Below is a small trained network, with its code and all its weights. Each question gives an input and a class and asks what happens when units are switched off, that is, made to give their printed mean instead of their output.

import numpy as np


def w(rows, s, z=0):
    codes = np.array(rows[::2]) - 128.0
    scale = np.full(codes.shape[1], s)
    scale[-1] = z or s
    return codes * scale


def norm(h):
    return h / np.sqrt((h * h).mean(-1, keepdims=True) + 1e-5)


def f(y):
    return np.maximum(y, 0)


def log_softmax(a):
    a = a - a.max(-1, keepdims=True)
    return a - np.log(np.exp(a).sum(-1, keepdims=True))


def net(x, mask):
    res = np.array(x, float).reshape(1, 3) / 4 @ E
    u = 0
    for l in range(2):
        y = f(norm(res) @ A[l][:, :-1].T + A[l][:, -1])
        res = res + np.where(mask[u : u + 15], y, B[l][:, -1]) @ B[l][:, :-1]
        u += 15
    return log_softmax(norm(res)[-1] @ U[:, :-1].T + U[:, -1])


A, B = {}, {}
E = w([
[137,213,155,94,182,163,177],'x0',
[161,113,185,136,189,9,130],'x1',
[151,218,164,254,138,76,109],'x2',
],0.0082)
A[0] = w([
[135,2,120,102,92,109,117,64],'0.n1',
[136,41,135,75,138,82,128,39],'0.n2',
[134,108,114,179,84,152,106,44],'0.n3',
[128,94,126,113,119,102,117,60],'0.n4',
[129,108,111,105,105,187,131,42],'0.n5',
[121,67,123,76,139,91,133,116],'0.n6',
[133,121,114,137,92,200,126,38],'0.n7',
[138,130,116,124,134,129,117,92],'0.n8',
[131,147,120,73,117,221,142,73],'0.n9',
[114,76,110,100,112,206,128,52],'0.n10',
[128,110,110,127,90,210,120,97],'0.n11',
[134,103,119,155,89,168,120,22],'0.n12',
[113,141,115,140,106,157,114,1],'0.n13',
[115,91,99,162,76,180,123,40],'0.n14',
[125,74,124,118,118,101,124,31],'0.n15',
],0.02,0.005)
B[0] = w([
[82,140,129,81,227,96,1,248],'0.n1',
[101,66,122,146,142,144,209,217],'0.n2',
[129,101,121,165,131,110,196,175],'0.n3',
[121,110,111,153,134,139,166,158],'0.n4',
[170,128,129,116,66,129,133,205],'0.n5',
[108,90,138,128,132,80,161,214],'0.n6',
[86,104,93,138,119,146,123,201],'0.n7',
[131,129,123,123,123,123,131,128],'0.n8',
[157,192,144,81,147,142,149,249],'0.n9',
[194,123,142,127,41,136,123,244],'0.n10',
[87,106,90,120,111,150,142,232],'0.n11',
[90,101,146,155,123,109,152,168],'0.n12',
[122,108,127,158,144,153,154,153],'0.n13',
[67,113,97,167,119,91,92,204],'0.n14',
[116,95,112,144,138,132,168,167],'0.n15',
],0.042,0.013)
A[1] = w([
[143,142,116,208,162,174,144,59],'1.n1',
[98,178,147,148,111,7,61,142],'1.n2',
[184,166,160,209,86,19,127,71],'1.n3',
[83,45,131,191,230,135,30,3],'1.n4',
[92,130,112,171,141,123,113,155],'1.n5',
[130,147,150,149,117,110,124,121],'1.n6',
[159,106,154,82,188,155,152,41],'1.n7',
[152,52,180,76,220,66,135,168],'1.n8',
[106,94,95,110,56,143,26,71],'1.n9',
[132,121,135,132,126,138,127,86],'1.n10',
[141,87,97,142,43,107,129,61],'1.n11',
[207,129,195,244,80,9,120,112],'1.n12',
[141,125,141,129,114,144,91,58],'1.n13',
[132,195,137,96,229,188,73,71],'1.n14',
[209,98,180,83,110,138,159,117],'1.n15',
],0.019,0.0021)
B[1] = w([
[149,165,113,99,87,146,103,166],'1.n1',
[162,100,166,156,48,163,158,188],'1.n2',
[181,146,173,169,87,123,57,203],'1.n3',
[113,139,83,243,90,192,243,236],'1.n4',
[176,71,131,128,61,120,209,179],'1.n5',
[141,132,147,131,108,133,133,147],'1.n6',
[83,145,111,179,138,138,124,163],'1.n7',
[76,93,79,187,88,74,155,248],'1.n8',
[131,188,174,116,230,15,115,198],'1.n9',
[138,125,142,129,116,123,145,128],'1.n10',
[146,96,163,136,233,145,97,196],'1.n11',
[180,115,208,136,107,153,5,224],'1.n12',
[107,102,108,113,140,137,102,132],'1.n13',
[159,105,195,136,255,123,124,157],'1.n14',
[78,102,60,176,94,177,141,171],'1.n15',
],0.027,0.015)
U = w([
[103,141,137,30,142,40,39,64],'0',
[41,60,90,204,118,87,188,242],'1',
[215,136,242,181,74,150,26,139],'2',
[144,192,184,115,252,187,153,1],'3',
[158,180,98,37,50,209,177,120],'4',
],0.013,0.0037)

Each question gives the input, the list of numbers given to net, and the class t.
The units are the neurons (one row each of A and B). Each row of codes is followed by its name. A weight is (code - 128) times the scale printed after its matrix; where a second scale follows, it is the last column's (A, B and U).
mask holds one flag per neuron, layer by layer. A switched-off neuron (its flag False) gives its mean, the last column of its row in B, instead of its output. The means were averaged over made-up inputs and are rounded, as every weight is.
A unit's drop is (log p(t) with every unit on - log p(t) with that unit switched off) / (log p(t) with every unit on - log p(t) with every unit switched off).
The circuit of an input: a set's keep is (log p(t) with only the set's units on - log p(t) with every unit switched off) / (log p(t) with every unit on - log p(t) with every unit switched off). Starting from the 12 units with the biggest drops (on a tie, the unit counted first), units are removed one at a time, each time the one whose removal leaves the highest keep (on an exact tie, the one counted first), for as long as the keep stays at least 0.8.
units of the circuit, in order: the units of the circuit, biggest drop first
most important unit: the unit with the biggest drop
k most important neurons: the k neurons with the biggest drops, biggest first
k most important neurons of layer l: the k neurons of layer l with the biggest drops, biggest first
drop of u: that unit's drop, to one decimal
input [5,-2,1], class 3: 2 most important neurons : 0.n10, 1.n14
input [6,2,6], class 2: 3 most important neurons : 0.n11, 0.n2, 0.n1
input [7,-2,7], class 2: 4 most important neurons : 0.n11, 0.n2, 0.n9, 0.n1
input [-2,-3,-2], class 0: 2 most important neurons : 0.n10, 0.n5
input [-1,-1,-2], class 0: units of the circuit, in order : 0.n1
input [5,2,8], class 2: 3 most important neurons of layer 0 : 0.n11, 0.n1, 0.n9
input [-1,-2,-5], class 0: 4 most important neurons : 0.n10, 0.n1, 0.n5, 0.n9
input [5,5,2], class 2: 4 most important neurons : 0.n2, 0.n11, 0.n1, 0.n9
input [8,-2,4], class 3: 2 most important neurons of layer 0 : 0.n10, 0.n6
input [2,-6,-6], class 0: 2 most important neurons : 1.n9, 1.n4
input [7,-3,6], class 3: 2 most important neurons : 0.n6, 0.n10
input [5,-5,7], class 3: 2 most important neurons of layer 1 : 1.n14, 1.n12
input [5,-5,5], class 3: 4 most important neurons : 0.n10, 1.n14, 0.n2, 0.n5
input [2,0,3], class 2: most important unit : 0.n2
input [3,-7,1], class 4: 3 most important neurons : 0.n9, 0.n1, 1.n8
input [4,5,3], class 2: 3 most important neurons : 0.n2, 0.n11, 0.n1
input [5,-8,1], class 4: 2 most important neurons : 0.n9, 0.n1
input [1,0,0], class 3: 3 most important neurons of layer 0 : 0.n10, 0.n6, 0.n2
input [5,-2,-2], class 4: drop of 0.n1 : 0.2
input [5,-1,8], class 2: most important unit : 0.n11
input [3,-7,-1], class 4: drop of 0.n1 : 0.5
input [5,-1,-3], class 4: drop of 0.n1 : 0.2
